cols: K J Z T X Y P L M
Q903: [ 99 139  78  97 127 122 194 131 138]
Q509: [158 183 126 145 156  73 144 165 173]
Q454: [135  99 106 161 112 119 111 153 129]
[ 99 139  78  97 127 122 194 131 138] : Q903
[158 183 126 145 156  73 144 165 173] : Q509

cols: B H W G D U F
Q160: [137 155 100 122 102  92 123]
Q110: [136 155 100 102 122  90 124]
Q580: [143 165  87 122 116 102 128]
Q131: [103 155 100 122 102  79 122]
Q190: [126 130 129 125  98  77 121]
[126 130 129 125  98  77 121] : Q190
[137 155 100 122 102  92 123] : Q160
down: [155 155 165 155] : H
[143 165  87 122 116 102 128] : Q580
chg Q110: [136 156 100 102 122  90 124] : 1, [155]

cols: V C R S E
Q392: [ 98  75 131 154 129]
Q660: [132 131 122 139  85]
Q677: [138 137  87 152  91]
Q731: [ 75 143 147  76  89]
Q964: [128 132 131 139  85]
Q415: [166 119  79 114 178]
chg Q964: [128 132 131 139  84] : 4, [85]
down: [122  87 147 131] : R
both Q731 Q392:  : [75]
down: [154 139] : S
[122 139] : Q660
[138 137  87 152  91] : Q677

cols: sigo Tobon zivo Gidib mifo sipa Zona
Q694: [180 108 117 138 126 138 148]
Q156: [124 164 129 134  86 133 110]
Q507: [136  99 119 144 117 132 126]
Q493: [142 109 134 115 116 172 127]
Q831: [166 133 116 110  75 132 115]
Q672: [144  99 119 117 136 147 135]
Q651: [163 101 127 151 105 145 136]
Q559: [147 120 131 112  74 113 127]
Q288: [182 109 120 150 116 115 121]
Q710: [163 118 141 150 126 127 124]
both Q559 Q493:  : [127]
both Q710 Q288:  : [150]
chg Q672: [144  99 119 117 136 146 135] : 5, [147]
[163 118 141 150 126 127 124] : Q710
[166 133 116 110  75 132 115] : Q831
[136  99 119 144 117] : Q507
chg Q288: [182 109 120 150 116 116 121] : 5, [115]

cols: Tetek voba bel Zari feku Gelez kazub duni davup
Q143: [134  98 190  88 163 135 141 159 126]
Q445: [135 105 170  77 165 136 118 152 152]
Q141: [145 128  92  91 159 135 103 164 102]
Q894: [ 91 105 121 159 144 177 148 137 151]
Q424: [ 90 136 103 151 119 136 130 115 127]
Q729: [125 141 152 142 147 132 177 140 106]
Q83: [153  99  96 156  88 132  85 111 181]
Q928: [179 158 163  87 129 135 103 126 132]
Q403: [145 128  92  91 159 106 125 152 123]
Q750: [134 148 143 123 126 101 168  99 149]
Q466: [118 129 172  76 169 140 129 168 142]
Q840: [172 153 152 118 112 107 166 137  85]
down: [ 91 159 151 142 156  87] : Zari
chg Q83: [153  99  96 156  88 131  85 111 181] : 5, [132]
[172  76 169 140 129] : Q466

cols: zode maduv romes Veze naf
Q281: [138 109 180 134 172]
Q991: [ 80 109 134  71 120]
Q511: [138 112 180 161 172]
[138 109 180 134 172] : Q281
down: [134  71] : Veze

cols: melib lonu noseb tize tuvi
Q789: [117  98  83  91  92]
Q3: [111 173 112 150 159]
Q223: [181  85 166  77 102]
Q429: [106 167 165 181 160]
Q810: [129  84 181  85 170]
Q337: [106 105  91 182  90]
[181  85 166  77 102] : Q223
[ 85 166  77] : Q223
[117  98  83  91  92] : Q789
both Q789 Q337:  : [91]
chg Q337: [106 105  92 182  90] : 2, [91]
both Q810 Q429:  : [181]
down: [ 98 173  85 167  84] : lonu

cols: kati bal Sul zegas Disat
Q150: [137 179 162 120 188]
Q385: [141 108 177 195 125]
Q665: [115 149  77  60 130]
Q65: [119  77  95 161  67]
Q345: [136 181 162 119 190]
Q564: [119  76 162 135  67]
Q579: [120  75  95 137  65]
Q176: [ 94  76 119 135 131]
both Q150 Q345:  : [162]
chg Q65: [119  77  95 161  68] : 4, [67]
chg Q579: [120  74  95 137  65] : 1, [75]
[ 95 137  65] : Q579
chg Q345: [136 181 162 120 190] : 3, [119]
down: [120 195  60] : zegas
[119  76 162 135] : Q564

cols: nin pipom pepu vutut
Q412: [181 116 149 138]
Q272: [ 73  86 135  86]
Q911: [189  91  74 160]
Q318: [ 74  88 149  85]
Q497: [ 84 172  74 136]
both Q318 Q412:  : [149]
[ 84 172  74 136] : Q497
down: [ 88 172] : pipom
both Q497 Q318:  : [74]
[149  85] : Q318
down: [ 74 149] : pepu
both Q497 Q911:  : [74]

cols: gadol Nogur Lof zofep
Q297: [116 175 110  74]
Q478: [ 74 121 110 166]
Q435: [121  74 136 100]
[ 74 121] : Q478
[ 74 121 110 166] : Q478
down: [ 74 166] : zofep
[121  74] : Q435
both Q435 Q297:  : [74]
[116 175 110  74] : Q297

cols: Kazug Bem Mure Sadub
Q796: [176 133  60 126]
Q450: [101 125 108 129]
Q263: [161 144 134 122]
Q476: [107 120 104 120]
Q399: [176 133  60 135]
Q807: [ 78 119 161 101]
Q516: [101 120 108 129]
Q748: [133 133  60 126]
[133 133  60 126] : Q748
down: [135 101] : Sadub
[101 120 108 129] : Q516
both Q263 Q807:  : [161]
chg Q748: [133 134  60 126] : 1, [133]
down: [176 101 161 107 176] : Kazug
chg Q450: [101 125 108 128] : 3, [129]

cols: Mekan dal Seba lafo fur sibuf tibeg
Q433: [151 137 158 167 146 165 112]
Q574: [166 118 167 143 145 167 109]
Q891: [103 158 137 125 138 110 123]
Q409: [154 130 159 165 143 162 116]
Q589: [ 70 141  80 129  85  76 169]
Q997: [148  85 146 133  99 144 140]
[154 130 159 165 143 162 116] : Q409
[151 137 158 167 146 165 112] : Q433
chg Q997: [148  85 146 133  99 144 141] : 6, [140]
[137 158] : Q433

cols: sor Bizug kar mopim vukik vuv mubog
Q998: [141 141 126 175 140 142 137]
Q241: [ 96 138 126 175 140 132 137]
Q168: [ 96 137 126 175 140 132 137]
[ 96 137 126 175 140 132 137] : Q168
[141 141 126] : Q998
down: [142 132] : vuv
chg Q168: [ 96 137 126 175 140 132 136] : 6, [137]

cols: div tid gikuz zonag
Q77: [ 82  90 161  82]
Q817: [ 82  94 132  85]
Q572: [ 91 178 161 157]
Q426: [175 143 176 165]
Q2: [ 91 178 161  82]
chg Q572: [ 90 178 161 157] : 0, [91]
both Q572 Q77:  : [161]
chg Q77: [ 82  90 161  81] : 3, [82]
chg Q2: [ 91 178 160  82] : 2, [161]
both Q2 Q817:  : [82]
chg Q817: [ 82  94 132  86] : 3, [85]
chg Q426: [174 143 176 165] : 0, [175]

cols: raz gelad nev volas Sebu kir nug tobim podum
Q601: [176  97 149  93  86 159  94 107  92]
Q912: [160  94 167  99 147 162 109 147  91]
Q793: [ 98  96 106 122  90  86 110 184 172]
Q310: [ 89  89 176 167 168 146 166 104  92]
Q617: [ 98  96 107 122  90  86 110 162 167]
[176  97 149  93  86 159  94 107  92] : Q601
down: [ 94 109 110] : nug
down: [ 92  91 172  92] : podum
both Q912 Q601:  : [94]

cols: Tibov nise vapa niv lepem dipi gan Motu sila boruz
Q581: [ 99 169 120  86 120 106  67 122 186 113]
Q159: [136  98 101 170 146 104 124 142  77 158]
Q278: [101 175 122 125 114  81 144 122  73 111]
Q986: [157 169 143 157 131  73 141 116  72 141]
Q951: [148 106 136 137 138 154 109 154  98 128]
Q868: [142  61  67 130  76 104  78  78 198 178]
Q138: [102 108 117 128 147 113 153 152 104 160]
Q287: [ 64 116 104 149 124 185 136 155 164  90]
[ 99 169 120  86 120 106  67 122 186 113] : Q581
chg Q159: [136  98 101 170 146 103 124 142  77 158] : 5, [104]
down: [120 146 114 131] : lepem
[142  61  67 130  76 104  78  78 198 178] : Q868

cols: zak dag Kot lotud
Q598: [ 96 162 123 146]
Q339: [ 96 104 123 146]
Q267: [ 96 152 123 146]
[ 96 162 123 146] : Q598
chg Q339: [ 96 104 123 145] : 3, [146]
[ 96 152] : Q267

cols: zaven riru liv lisif kapa tuvin
Q720: [115 119 134 125 128 145]
Q23: [114 121 139 116 127 146]
Q498: [113 135 127 132 132 138]
Q228: [114 121 139 116 127 128]
Q483: [130 134 120 122 133 134]
Q130: [127 116 107 148 106 141]
Q627: [121 100 115 135 116 130]
Q791: [121 136 128 130 133 137]
Q744: [127 130 137 181 138 129]
Q609: [131 121 137 127 106 137]
Q715: [129 132 135 171 136 127]
Q959: [124 121 123 131 127 122]
down: [125 116 132 116 122 148 135 130] : lisif
both Q959 Q498:  : [127]
[127 130 137 181] : Q744
[130 134 120 122 133 134] : Q483
[114 121 139 116 127 128] : Q228

cols: tir rikot kurav vupob
Q549: [154 144 130 107]
Q80: [141 130 107  68]
Q968: [125  68  87 164]
[ 68  87 164] : Q968
down: [144 130] : rikot
[107  68] : Q80
chg Q80: [141 130 107  67] : 3, [68]
[144 130 107] : Q549
[125  68  87 164] : Q968

cols: sarom vob Dem sivi pata
Q539: [138 143 161  73  95]
Q13: [121  68  86  90 119]
Q849: [170 132 127 152 145]
Q662: [ 85 134  95 173 155]
Q933: [121  68  86 140 114]
Q162: [193 141 127 147 168]
Q993: [101  90 156 116 114]
Q921: [127 132 170 103 118]
Q99: [145 190 180 160 190]
Q273: [180 145 190 147  78]
[145 190 180] : Q99
down: [121 170  85 121 193 101 127 145] : sarom
[127 132 170] : Q921
[170 103 118] : Q921
[ 85 134  95 173 155] : Q662

cols: Peli motas dimef Koze
Q527: [ 67 125 153 148]
Q845: [153  99 156 105]
Q39: [141 118 134 119]
Q588: [140 172  80 127]
Q69: [139 122 129 129]
Q798: [163 158  86 120]
[139 122 129 129] : Q69
chg Q845: [154  99 156 105] : 0, [153]

cols: vudu feg ziler firok govis nud Beka Bab pap
Q557: [167 179 180  71 118 132  94 120 150]
Q957: [ 67  98 117 187 184 109  61 157 117]
Q593: [196 185 134 100 154 111 112 111 122]
Q988: [133 118 151 173 144 121  93 141 164]
Q930: [ 84  67 128 143 175  65  63 157  95]
down: [132 109 111] : nud
down: [167  67 196 133] : vudu
[196 185 134 100 154 111 112 111 122] : Q593
down: [154 144] : govis
chg Q930: [ 84  67 128 144 175  65  63 157  95] : 3, [143]

cols: mebim Dos zotog Gipu gon melu bak luzu Guduv
Q469: [158 104 142 100 147 107 150 113 107]
Q666: [123  97 112  76 148 107 160 161 102]
Q240: [141 172 118 142 119 160 122 108 167]
Q335: [119 140  99  98 135 106 148 115 139]
chg Q240: [141 172 118 142 119 160 123 108 167] : 6, [122]
chg Q240: [141 172 118 142 119 160 121 108 167] : 6, [122]
down: [102 167] : Guduv
both Q666 Q240:  : [160]
chg Q240: [141 172 118 142 118 160 122 108 167] : 4, [119]
chg Q240: [141 172 118 142 119 159 122 108 167] : 5, [160]
down: [113 161 108] : luzu

cols: mevi levu tib Bedep bitor kuged
Q210: [135 127 131 138 129 150]
Q456: [121 133 116 121 132 106]
Q184: [121 130 150 150 159 123]
Q864: [ 84 133 150 145 165 122]
Q815: [ 85 128 183 154 188 108]
Q865: [121 135  91 120 117 125]
Q532: [101 152 145 169 174 120]
Q67: [108 121  76  98  85 157]
Q405: [149  98 101  90  83 146]
Q606: [154 112  97 101  87 143]
Q432: [164 148 124 146 115 121]
Q185: [ 84 169 164 173 186 107]
[108 121  76  98] : Q67
[149  98 101  90  83 146] : Q405
both Q865 Q532:  : [120]
down: [148 169] : levu
chg Q432: [164 148 124 147 115 121] : 3, [146]
both Q865 Q210:  : [135]

cols: zera bot gulo Fil mabe zagud Tik setu
Q95: [ 92 159 182  92  93  84 124 130]
Q358: [154 138 123 120 142 104 131 119]
Q100: [152 138 124 121 140 105 130 119]
Q430: [121 154 171 111 113  89 134 149]
Q487: [181 143 130 117 139  89 138 107]
chg Q430: [121 154 171 111 113  89 134 148] : 7, [149]
down: [124 131 130 134] : Tik
[121 140] : Q100

cols: talo Puf Gefes mipi gapov
Q470: [163 109 166  96 107]
Q538: [101 176 104 177 177]
Q174: [183 113 178 101 111]
Q218: [108 185 110 181 186]
Q688: [167 108 164 101 107]
Q270: [167 108 164 101 111]
Q948: [101 176 137 135 134]
Q46: [138  82 144  81  80]
Q937: [169 112 166 104 112]
Q814: [118 117 141 105 114]
Q924: [113 110 108 119 111]
Q371: [111 183 114 178 184]
down: [ 96 177 101 181] : mipi
down: [101 101] : mipi

cols: Kivi zel bib zunas Bazu Pubal zagak zelad
Q177: [133  75  77  95 112 104 147 114]
Q540: [136 149 104 135  96 146 187 135]
Q308: [127 134  67 131 147 172 180 141]
Q691: [136 149  71 135  96 146 187 105]
Q643: [136 149  71 135  96 146 187  96]
[136 149  71 135  96 146 187 105] : Q691
chg Q643: [136 149  71 135  96 145 187  96] : 5, [146]
chg Q540: [136 149 104 135  96 146 187 134] : 7, [135]
both Q177 Q540:  : [104]

cols: per Lafe norim Vigi gofa
Q137: [133  96 140 124 131]
Q678: [ 71 197  94 121 133]
Q713: [115 151 171 114 131]
[ 71 197  94 121 133] : Q678
[140 124] : Q137
chg Q713: [115 151 171 113 131] : 3, [114]
down: [133  71] : per

cols: gok liror Gotub gafa Bevep Nafug Seko
Q804: [111 164 105 124 153 102  88]
Q923: [ 88 179 165 155 170 167 134]
Q200: [118  78  80  87  99  92 182]
Q595: [173 102 168 178 106 160 116]
Q953: [ 96 100 110  86 106 112 182]
Q467: [172  88 175 172  80 182  78]
chg Q923: [ 88 179 165 155 170 166 134] : 5, [167]
[179 165 155 170 167 134] : Q923

cols: Fiban Kudem kevo Pirez Vez Rof
Q54: [103 143 116  85 106 117]
Q821: [133 150 101  70 134 111]
Q380: [ 99 142 128 101 102 124]
Q897: [107 115 148 135 108 139]
Q820: [ 99 135 128 101 102 124]
Q869: [ 99 132 131 106 102 126]
Q867: [133 150 102  70 134 111]
Q692: [132 150 101  70 134 105]
Q40: [157 122 128 119 154 101]
Q321: [133 104 154 139 131 146]
chg Q821: [133 150 101  71 134 111] : 3, [70]
[132 150 101  70 134 105] : Q692
both Q869 Q692:  : [132]
both Q897 Q321:  : [139]
[157 122 128 119 154 101] : Q40
both Q820 Q867:  : [102]

cols: savaz ropob Lodis tipu Mobat
Q390: [ 87  84 165 179 176]
Q120: [179 167 179 176 165]
Q522: [ 80 167 179 176 165]
Q244: [ 87 167 179 176 165]
[ 87 167 179 176 165] : Q244
[179 167 179 176 165] : Q120

cols: mivet bise fupul zav
Q388: [ 85 147 150 170]
Q249: [147 102 192 146]
Q856: [188 147  85 148]
Q97: [ 86 122 114 154]
both Q388 Q249:  : [147]
[ 85 147 150 170] : Q388
both Q249 Q388:  : [147]
both Q249 Q856:  : [147]

cols: Mopoz Gor bises Tapi Pok ruf duzuz mukuf zuz nagit
Q259: [ 86 182 110  87 164  90  83  72 128 182]
Q535: [ 93  73  99 163  72 180  99 179 142  79]
Q699: [ 95 194  96 123 125  72 109 125 128 181]
Q913: [131 138 112 191  92 145 110 167 106 156]
Q583: [ 73 117  93 124 108 166  65  90 170 133]
Q326: [ 88 180  90 133  94  84 119 151 122 184]
Q743: [172 126 174 139 159 140 172 114 116 139]
Q541: [174 171 147 108 150 104 144 113 124 178]
[140 172] : Q743
down: [73 88] : Mopoz

cols: tud legi Vugaz Vivap bika Sed daf kika
Q299: [195 130 111 132  82  99 167 142]
Q756: [188  76 183  64  71 180 181 163]
Q460: [106  87 158 119  87 194  77  61]
Q571: [ 99 193 120  73 128  75  80 169]
Q916: [107  81  77 150 162 167  78 119]
Q925: [178 175  93 168 101  74 114  87]
Q84: [126  85  82  73 102 132  91 102]
Q841: [165 136 115 129 181 180 152 153]
Q505: [132 131 180 115 127 161 165 167]
Q494: [ 85 126  82 181  75 109  88 195]
both Q571 Q84:  : [73]
chg Q299: [195 130 111 132  81  99 167 142] : 4, [82]
[ 85 126  82] : Q494
down: [ 77  93  82 115 180  82] : Vugaz
[ 99 193 120  73 128  75  80 169] : Q571
[158 119  87 194  77  61] : Q460
chg Q460: [106  86 158 119  87 194  77  61] : 1, [87]

cols: Mibet vom kod komos senat
Q70: [ 79  59  78 112 183]
Q852: [ 80  97  80 190 129]
Q164: [181  79  78 111 181]
down: [183 129] : senat
[181  79  78 111 181] : Q164
chg Q852: [ 80  98  80 190 129] : 1, [97]
[ 80  97  80 190 129] : Q852
down: [80 78] : kod
chg Q164: [181  79  78 111 180] : 4, [181]
chg Q164: [181  79  78 110 181] : 3, [111]

cols: Mun biti rimat vuk zez
Q486: [116  95  85 113 108]
Q311: [97 81 86 91 87]
Q126: [168 113  95 176 172]
Q289: [133  86  90 131 129]
Q20: [161  84  98 165 173]
Q656: [ 90  77  58 161  91]
chg Q656: [ 90  78  58 161  91] : 1, [77]
chg Q656: [ 90  77  57 161  91] : 2, [58]
[133  86  90 131 129] : Q289
[97 81 86 91 87] : Q311
[81 86 91] : Q311
both Q289 Q656:  : [90]
[116  95  85 113 108] : Q486

cols: gaset rezot ser Fak
Q568: [ 76  62 153  84]
Q801: [142  67 158  79]
Q233: [146  67 158 151]
Q63: [150  76 148  75]
Q941: [139  67  63  79]
Q635: [133  62 146  93]
Q322: [143  76 164  75]
Q449: [145  80 165  73]
Q85: [135  61 150  87]
Q945: [137  65 156  81]
[142  67 158  79] : Q801
both Q568 Q635:  : [62]
[ 80 165  73] : Q449
[150  76 148  75] : Q63
both Q85 Q63:  : [150]
chg Q568: [ 75  62 153  84] : 0, [76]

cols: pof fideb peg sesak Babim
Q623: [152 167 120 127 127]
Q727: [ 94 127 127 166 170]
Q98: [167  75 127 128  67]
down: [127 127] : peg
both Q623 Q727:  : [127]
[127 166] : Q727
both Q727 Q623:  : [127]
both Q98 Q727:  : [127]
[ 94 127 127 166 170] : Q727

cols: ruzum Fabit Tedir dema
Q480: [113  81 181 145]
Q262: [198 178 196 183]
Q292: [187  81 181 195]
Q123: [173 143 127 196]
Q723: [129 170  72  60]
Q81: [140 150  84 161]
both Q123 Q262:  : [196]
chg Q123: [173 143 127 197] : 3, [196]
[ 81 181 145] : Q480
[140 150  84 161] : Q81

cols: Momuf Refo goril nuvun Kedi Selu Fuzas pek befu
Q88: [ 94 122 160 134 172 164 141 125  89]
Q893: [121  80 181  85 141 127  74 162 101]
Q312: [147 160 112 149 157 129 159 133 105]
Q853: [104 124 151 159 178 133 114 146  78]
Q340: [142 167 111 174 145 130 168 139 136]
Q221: [113 137 133 129 102 168 130 125 125]
Q517: [147 160 112 149 138  74  93 180 129]
Q783: [126 165 118 163 120 124 161 119 152]
Q324: [167 132 135 115  72 170 126  82 147]
Q961: [175 152  76 120  85 127 117 168 166]
Q145: [147 160 112 149 157 137 159 146  78]
chg Q893: [121  81 181  85 141 127  74 162 101] : 1, [80]
both Q221 Q961:  : [168]
both Q783 Q324:  : [126]

cols: kom Vene bam Mino tiruz Nosi Sodak vavag Nado Kope
Q526: [122 144 138 108 130 108 125 129 125 134]
Q877: [127 140 137 143 120 130 142 129 113 116]
Q295: [117 130 171 111 170 133 106 166  89 132]
Q521: [111 121  65 153  85 111 149  87 151 109]
Q542: [111 121  65 153  85 156 149  87 151 109]
Q194: [114 108 128 135 138 146 136 135 134 128]
Q66: [105 148 138 154 136 123 133 137  81  89]
Q265: [106 109 132 109 164 153 117 160 125 148]
Q354: [132 109 106 117 143 123 107 121 140 135]
Q524: [133 140 142  99 133 111 119 133 127 144]
down: [142 106 149 149] : Sodak
[132 109 106] : Q354
down: [144 140 130 121 121 108 148] : Vene
both Q526 Q524:  : [144]
[114 108 128 135 138 146 136 135 134 128] : Q194

cols: dusaz Rup dira lufem Vitul feki pira
Q379: [144 121 177 117  96 144  99]
Q428: [ 82  96 121 191 177 121 107]
Q848: [133 123 182 123 100 136 117]
chg Q379: [144 121 177 117  96 145  99] : 5, [144]
chg Q848: [133 123 182 123  99 136 117] : 4, [100]
[ 82  96 121 191 177 121 107] : Q428
down: [121 136] : feki
[144 121 177 117  96 144  99] : Q379

cols: rafup figu ton des res Vuzap
Q906: [ 76 107 102 112 127 113]
Q395: [127 127 113 107 102 112]
Q994: [ 98 107 139 172  96 122]
[107 139 172  96] : Q994
[127 113 107 102 112] : Q395
down: [102  96] : res
[ 96 122] : Q994
down: [107 172] : des
chg Q906: [ 76 107 102 113 127 113] : 3, [112]

cols: ruzo nito veg fafat zopep muvo
Q663: [116 166 129 147  94 104]
Q790: [131 154 119 128 165 166]
Q341: [136 129 122 158 174 105]
Q685: [130 161 130 155 167 112]
Q604: [103 128 135 173 113 100]
Q803: [139 161 158 113 154 103]
Q920: [116 182 139 126 131 150]
Q703: [118 175 112 155 109 122]
Q331: [131 149 117 159 173 123]
Q977: [133 148 108 153 101  90]
Q632: [115 120 168 138 169 120]
chg Q685: [130 161 130 154 167 112] : 3, [155]
[115 120 168 138 169 120] : Q632
down: [155 159 153 138] : fafat

